Here is a tiny trained network, its code and every weight. The questions are about switching its units off for an input and a class, where a switched-off unit gives its printed mean instead of its output.

import numpy as np


def w(rows, s, z=0):
    codes = np.array(rows[::2]) - 128.0
    scale = np.full(codes.shape[1], s)
    scale[-1] = z or s
    return codes * scale


def norm(h):
    return h / np.sqrt((h * h).mean(-1, keepdims=True) + 1e-5)


def f(y):
    return np.maximum(y, 0)


def log_softmax(a):
    a = a - a.max(-1, keepdims=True)
    return a - np.log(np.exp(a).sum(-1, keepdims=True))


def net(x, mask):
    res = np.array(x, float).reshape(1, 6) / 4 @ E
    u = 0
    for l in range(3):
        y = f(norm(res) @ A[l][:, :-1].T + A[l][:, -1])
        res = res + np.where(mask[u : u + 9], y, B[l][:, -1]) @ B[l][:, :-1]
        u += 9
    return log_softmax(norm(res)[-1] @ U[:, :-1].T + U[:, -1])


A, B = {}, {}
E = w([
[119,232,147,161,41,120],'x0',
[143,51,254,177,84,130],'x1',
[104,107,135,24,57,162],'x2',
[131,131,130,127,128,129],'x3',
[92,162,213,68,193,125],'x4',
[170,134,138,98,113,58],'x5',
],0.0043)
A[0] = w([
[176,127,118,74,92,4,166],'L0N0',
[19,123,125,188,132,254,254],'L0N1',
[145,120,195,150,95,95,134],'L0N2',
[84,242,77,107,115,100,105],'L0N3',
[154,117,102,198,169,105,140],'L0N4',
[108,124,62,110,163,100,89],'L0N5',
[132,88,203,202,87,143,157],'L0N6',
[185,193,171,212,210,127,37],'L0N7',
[170,122,180,111,142,164,91],'L0N8',
],0.0065,0.0044)
B[0] = w([
[227,178,148,150,161,90,212],'L0N0',
[254,172,156,110,135,13,253],'L0N1',
[127,162,102,174,177,199,184],'L0N2',
[90,138,111,168,148,224,208],'L0N3',
[102,53,92,74,78,101,190],'L0N4',
[117,94,124,148,145,215,163],'L0N5',
[79,150,56,151,177,231,222],'L0N6',
[17,81,46,156,103,18,176],'L0N7',
[91,130,120,147,131,136,146],'L0N8',
],0.0058,0.0054)
A[1] = w([
[14,169,219,48,156,90,5],'L1N0',
[172,121,133,38,85,136,100],'L1N1',
[126,131,171,4,1,204,183],'L1N2',
[140,74,212,161,81,150,16],'L1N3',
[124,83,180,188,71,145,62],'L1N4',
[188,144,145,135,175,205,151],'L1N5',
[49,117,100,145,135,184,56],'L1N6',
[152,159,137,145,145,62,17],'L1N7',
[149,186,120,148,118,165,113],'L1N8',
],0.0066,0.0028)
B[1] = w([
[121,182,130,157,244,88,164],'L1N0',
[117,97,73,156,131,43,182],'L1N1',
[67,94,42,254,162,59,208],'L1N2',
[130,168,171,231,144,178,142],'L1N3',
[62,148,134,159,169,204,147],'L1N4',
[148,124,146,156,156,75,255],'L1N5',
[191,144,140,119,173,118,145],'L1N6',
[197,104,137,164,178,144,159],'L1N7',
[147,93,170,45,153,107,221],'L1N8',
],0.0059,0.0036)
A[2] = w([
[150,64,140,66,155,153,2],'L2N0',
[105,75,243,166,121,160,143],'L2N1',
[87,194,155,170,75,132,104],'L2N2',
[107,179,53,30,153,145,78],'L2N3',
[142,59,109,129,177,115,173],'L2N4',
[213,65,58,149,2,186,84],'L2N5',
[218,135,77,118,141,91,165],'L2N6',
[135,231,116,166,109,85,148],'L2N7',
[134,116,91,202,163,111,25],'L2N8',
],0.0085,0.0032)
B[2] = w([
[136,108,143,64,111,158,134],'L2N0',
[137,168,67,143,98,143,156],'L2N1',
[131,70,115,68,114,150,150],'L2N2',
[136,114,149,211,100,158,168],'L2N3',
[121,140,119,79,68,152,217],'L2N4',
[98,150,156,94,245,104,184],'L2N5',
[115,143,176,161,103,140,255],'L2N6',
[139,71,127,79,117,141,225],'L2N7',
[120,152,163,121,91,110,210],'L2N8',
],0.011,0.0076)
U = w([
[127,169,98,217,117,231,109],'0',
[67,86,77,166,89,13,108],'1',
[138,144,158,114,114,120,255],'2',
[133,162,132,102,247,90,111],'3',
[225,154,177,127,81,85,89],'4',
[136,81,128,18,91,174,77],'5',
],0.013,0.0086)

Each question gives the input, the list of numbers given to net, and the class t.
The units are the neurons (one row each of A and B). Each row of codes is followed by its name. A weight is (code - 128) times the scale printed after its matrix; where a second scale follows, it is the last column's (A, B and U).
mask holds one flag per neuron, layer by layer. A switched-off neuron (its flag False) gives its mean, the last column of its row in B, instead of its output. The means were averaged over made-up inputs and are rounded, as every weight is.
A unit's drop is (log p(t) with every unit on - log p(t) with that unit switched off) / (log p(t) with every unit on - log p(t) with every unit switched off).
The circuit of an input: a set's keep is (log p(t) with only the set's units on - log p(t) with every unit switched off) / (log p(t) with every unit on - log p(t) with every unit switched off). Starting from the 12 units with the biggest drops (on a tie, the unit counted first), units are removed one at a time, each time the one whose removal leaves the highest keep (on an exact tie, the one counted first), for as long as the keep stays at least 0.8.
units of the circuit, in order: the units of the circuit, biggest drop first
unit that matters most: the unit with the biggest drop
top k neurons: the k neurons with the biggest drops, biggest first
top k neurons in layer l: the k neurons of layer l with the biggest drops, biggest first
input [-7,-5,7,-6,-4,8], class 4: top 2 neurons -> [L0N0 L0N4]
input [6,8,-8,-5,8,-6], class 0: top 3 neurons -> [L2N1 L2N5 L0N6]
input [-3,-2,-1,4,4,-2], class 2: unit that matters most -> L0N0
input [-2,-4,8,7,8,-7], class 1: units of the circuit, in order -> [L1N2 L1N1 L0N6]
input [-7,-3,-5,5,6,-1], class 5: units of the circuit, in order -> [L2N4 L2N5 L0N0]
input [-1,-6,-8,-2,6,1], class 1: units of the circuit, in order -> [L0N7 L2N5]
input [7,-4,-8,2,4,-5], class 1: top 2 neurons -> [L0N7 L2N4]
input [2,-3,0,-3,-6,-7], class 4: top 3 neurons -> [L0N1 L2N6 L0N7]
input [4,3,6,5,3,5], class 1: top 2 neurons -> [L1N2 L0N1]
input [1,-5,1,-4,-6,-6], class 3: top 2 neurons in layer 0 -> [L0N6 L0N0]
input [3,-5,-7,-3,-6,1], class 1: top 2 neurons -> [L0N7 L0N6]
input [-8,2,0,-1,-5,6], class 5: top 2 neurons -> [L0N1 L2N4]
input [8,-4,-3,-1,-2,-1], class 5: units of the circuit, in order -> [L2N7 L2N2]
input [7,8,5,1,2,1], class 0: unit that matters most -> L2N1
input [-8,3,-5,-5,0,7], class 5: top 3 neurons in layer 2 -> [L2N4 L2N0 L2N3]
input [6,-5,2,-6,8,-3], class 3: top 3 neurons -> [L1N0 L2N4 L2N6]
input [-3,3,-4,-7,-4,-5], class 2: top 4 neurons in layer 0 -> [L0N1 L0N4 L0N0 L0N6]
input [7,6,-5,-4,5,3], class 5: top 3 neurons -> [L2N2 L2N7 L0N7]
input [-1,4,-1,-1,7,3], class 3: units of the circuit, in order -> [L1N0 L2N6]
input [-2,-6,8,-2,6,0], class 1: top 2 neurons in layer 1 -> [L1N2 L1N1]
input [6,5,2,-4,-3,3], class 5: unit that matters most -> L2N2
